Here is a tiny trained network, its code and every weight. The questions are about switching its units off for an input and a target symbol, where a switched-off unit gives its printed mean instead of its output.

import numpy as np


def w(rows, s, z=0):
    codes = np.array(rows[::2]) - 128.0
    scale = np.full(codes.shape[1], s)
    scale[-1] = z or s
    return codes * scale


def norm(h):
    return h / np.sqrt((h * h).mean(-1, keepdims=True) + 1e-5)


def f(y):
    return y / 2 * (1 + np.tanh(0.7978845608 * (y + 0.044715 * y**3)))


def softmax(a):
    e = np.exp(a - a.max(-1, keepdims=True))
    return e / e.sum(-1, keepdims=True)


def log_softmax(a):
    a = a - a.max(-1, keepdims=True)
    return a - np.log(np.exp(a).sum(-1, keepdims=True))


def net(x, mask):
    ids = ['αδλμστφω'.index(c) for c in x.split()]
    T = len(ids)
    res = E[ids] + P[:T]
    q, k, v = (norm(res) @ M[0].T for M in (Q, K, V))
    z = softmax(np.where(np.tri(T) > 0, q @ k.T / 4**0.5, -1e9)) @ v
    res = res + np.where(mask[0], z, O[0][:, -1]) @ O[0][:, :-1]
    y = f(norm(res) @ A[0][:, :-1].T + A[0][:, -1])
    res = res + np.where(mask[1:25], y, B[0][:, -1]) @ B[0][:, :-1]
    return log_softmax(norm(res)[-1] @ U[:, :-1].T + U[:, -1])


Q, K, V, O, A, B = {}, {}, {}, {}, {}, {}
E = w([
[130,35,114,192,177],'α',
[255,114,114,171,102],'δ',
[174,32,146,210,117],'λ',
[248,184,161,160,56],'μ',
[253,38,55,139,134],'σ',
[155,134,243,214,46],'τ',
[25,110,252,99,194],'φ',
[167,224,162,33,241],'ω',
],0.0033)
P = w([
[92,144,162,59,113],'0',
[25,63,67,225,255],'1',
[65,104,50,255,246],'2',
[104,137,79,242,208],'3',
[137,135,102,212,181],'4',
[157,124,140,199,157],'5',
[176,101,190,175,136],'6',
[180,90,215,132,131],'7',
[158,80,233,124,141],'8',
],0.0042)
Q[0] = w([
[190,6,199,151,155],'head 0',
[76,95,103,131,54],'head 0',
[113,145,101,229,132],'head 0',
[106,147,1,112,105],'head 0',
],0.0065)
K[0] = w([
[186,120,254,122,170],'head 0',
[31,105,127,116,172],'head 0',
[148,188,74,149,203],'head 0',
[64,129,91,214,110],'head 0',
],0.0068)
V[0] = w([
[71,105,181,192,2],'head 0',
[198,187,69,174,55],'head 0',
[154,20,67,167,88],'head 0',
[63,97,125,153,151],'head 0',
],0.0077)
O[0] = w([
[91,151,85,251,103,102],'head 0',
[68,73,132,157,165,143],'head 0',
[83,89,151,126,63,255],'head 0',
[155,146,163,148,96,113],'head 0',
],0.011,0.0021)
A[0] = w([
[162,231,42,65,20,3],'neuron 0',
[141,176,47,30,153,24],'neuron 1',
[196,145,128,180,124,128],'neuron 2',
[101,123,86,45,194,79],'neuron 3',
[216,135,185,52,239,69],'neuron 4',
[183,142,97,169,201,107],'neuron 5',
[84,203,74,169,160,105],'neuron 6',
[163,73,164,121,127,121],'neuron 7',
[58,190,157,118,123,111],'neuron 8',
[134,95,98,58,115,85],'neuron 9',
[58,137,44,122,67,143],'neuron 10',
[154,155,160,37,80,129],'neuron 11',
[1,152,160,39,171,72],'neuron 12',
[163,98,114,137,150,118],'neuron 13',
[100,179,169,95,95,163],'neuron 14',
[138,108,98,96,111,120],'neuron 15',
[169,130,181,118,203,113],'neuron 16',
[179,87,114,138,134,121],'neuron 17',
[211,72,110,168,149,151],'neuron 18',
[153,131,209,139,117,130],'neuron 19',
[101,143,132,141,79,125],'neuron 20',
[57,210,233,135,165,139],'neuron 21',
[63,228,158,100,197,96],'neuron 22',
[107,91,119,59,151,140],'neuron 23',
],0.0085,0.0059)
B[0] = w([
[166,52,108,72,253,127],'neuron 0',
[119,129,49,183,19,126],'neuron 1',
[145,170,175,117,130,177],'neuron 2',
[50,137,129,65,105,143],'neuron 3',
[74,179,94,115,46,233],'neuron 4',
[117,189,69,154,153,154],'neuron 5',
[171,77,138,77,130,132],'neuron 6',
[111,129,173,143,138,210],'neuron 7',
[180,94,144,154,111,110],'neuron 8',
[113,140,153,131,153,124],'neuron 9',
[82,75,67,50,51,132],'neuron 10',
[202,66,181,124,153,163],'neuron 11',
[190,126,208,121,228,137],'neuron 12',
[115,155,152,152,131,153],'neuron 13',
[185,90,158,154,108,135],'neuron 14',
[126,126,139,150,122,119],'neuron 15',
[72,169,133,124,111,182],'neuron 16',
[116,155,166,151,122,169],'neuron 17',
[116,183,184,168,137,253],'neuron 18',
[118,106,194,139,127,196],'neuron 19',
[136,89,117,103,122,140],'neuron 20',
[125,130,195,215,143,164],'neuron 21',
[140,140,176,210,124,133],'neuron 22',
[90,168,164,126,141,170],'neuron 23',
],0.0071,0.0043)
U = w([
[196,58,166,64,119,172],'α',
[34,112,103,124,240,180],'δ',
[132,115,93,86,6,252],'λ',
[88,162,37,222,191,125],'μ',
[69,42,192,56,158,154],'σ',
[142,133,71,222,49,12],'τ',
[254,176,168,165,181,85],'φ',
[154,250,131,77,133,93],'ω',
],0.0076,0.0012)

Each question gives the input, a string of symbols that net reads in full, and the target symbol t.
The units are the heads (4 rows each of Q, K, V and O) and the neurons (one row each of A and B). Each row of codes is followed by its name. A weight is (code - 128) times the scale printed after its matrix; where a second scale follows, it is the last column's (O, A, B and U).
mask holds one flag per unit, heads first, then neurons. A switched-off unit (its flag False) gives its mean, the last column of its rows in O or B, instead of its output. The means were averaged over made-up inputs and are rounded, as every weight is.
A unit's drop is (log p(t) with every unit on - log p(t) with that unit switched off) / (log p(t) with every unit on - log p(t) with every unit switched off).
The circuit of an input: a set's keep is (log p(t) with only the set's units on - log p(t) with every unit switched off) / (log p(t) with every unit on - log p(t) with every unit switched off). Starting from the 12 units with the biggest drops (on a tie, the unit counted first), units are removed one at a time, each time the one whose removal leaves the highest keep (on an exact tie, the one counted first), for as long as the keep stays at least 0.8.
circuit, biggest first: the units of the circuit, biggest drop first
top k neurons: the k neurons with the biggest drops, biggest first
drop when u is switched off: that unit's drop, to one decimal
input μ μ δ λ α α δ τ α, target μ: circuit, biggest first => head 0
input ω ω λ τ ω σ, target ω: circuit, biggest first => head 0; neuron 4
input φ μ δ, target φ: circuit, biggest first => head 0; neuron 4
input φ τ λ, target φ: top 2 neurons => neuron 4; neuron 2
input μ τ λ ω λ, target ω: circuit, biggest first => head 0; neuron 4
input μ λ α μ δ δ, target μ: circuit, biggest first => head 0; neuron 19; neuron 11
input δ λ σ, target σ: top 2 neurons => neuron 4; neuron 5
input λ σ δ λ τ λ λ σ, target λ: circuit, biggest first => head 0; neuron 10
input τ σ α, target τ: circuit, biggest first => head 0; neuron 23
input α σ α, target α: circuit, biggest first => head 0; neuron 11
input φ λ δ ω φ, target ω: top 2 neurons => neuron 4; neuron 16
input ω σ φ, target ω: drop when head 0 is switched off => 1.3
input ω τ σ α, target ω: drop when neuron 4 is switched off => 0.1
input δ φ δ ω μ μ μ μ, target δ: circuit, biggest first => head 0
input δ α α μ τ δ α, target δ: drop when head 0 is switched off => 0.8
input λ φ ω, target ω: drop when neuron 4 is switched off => 0.3
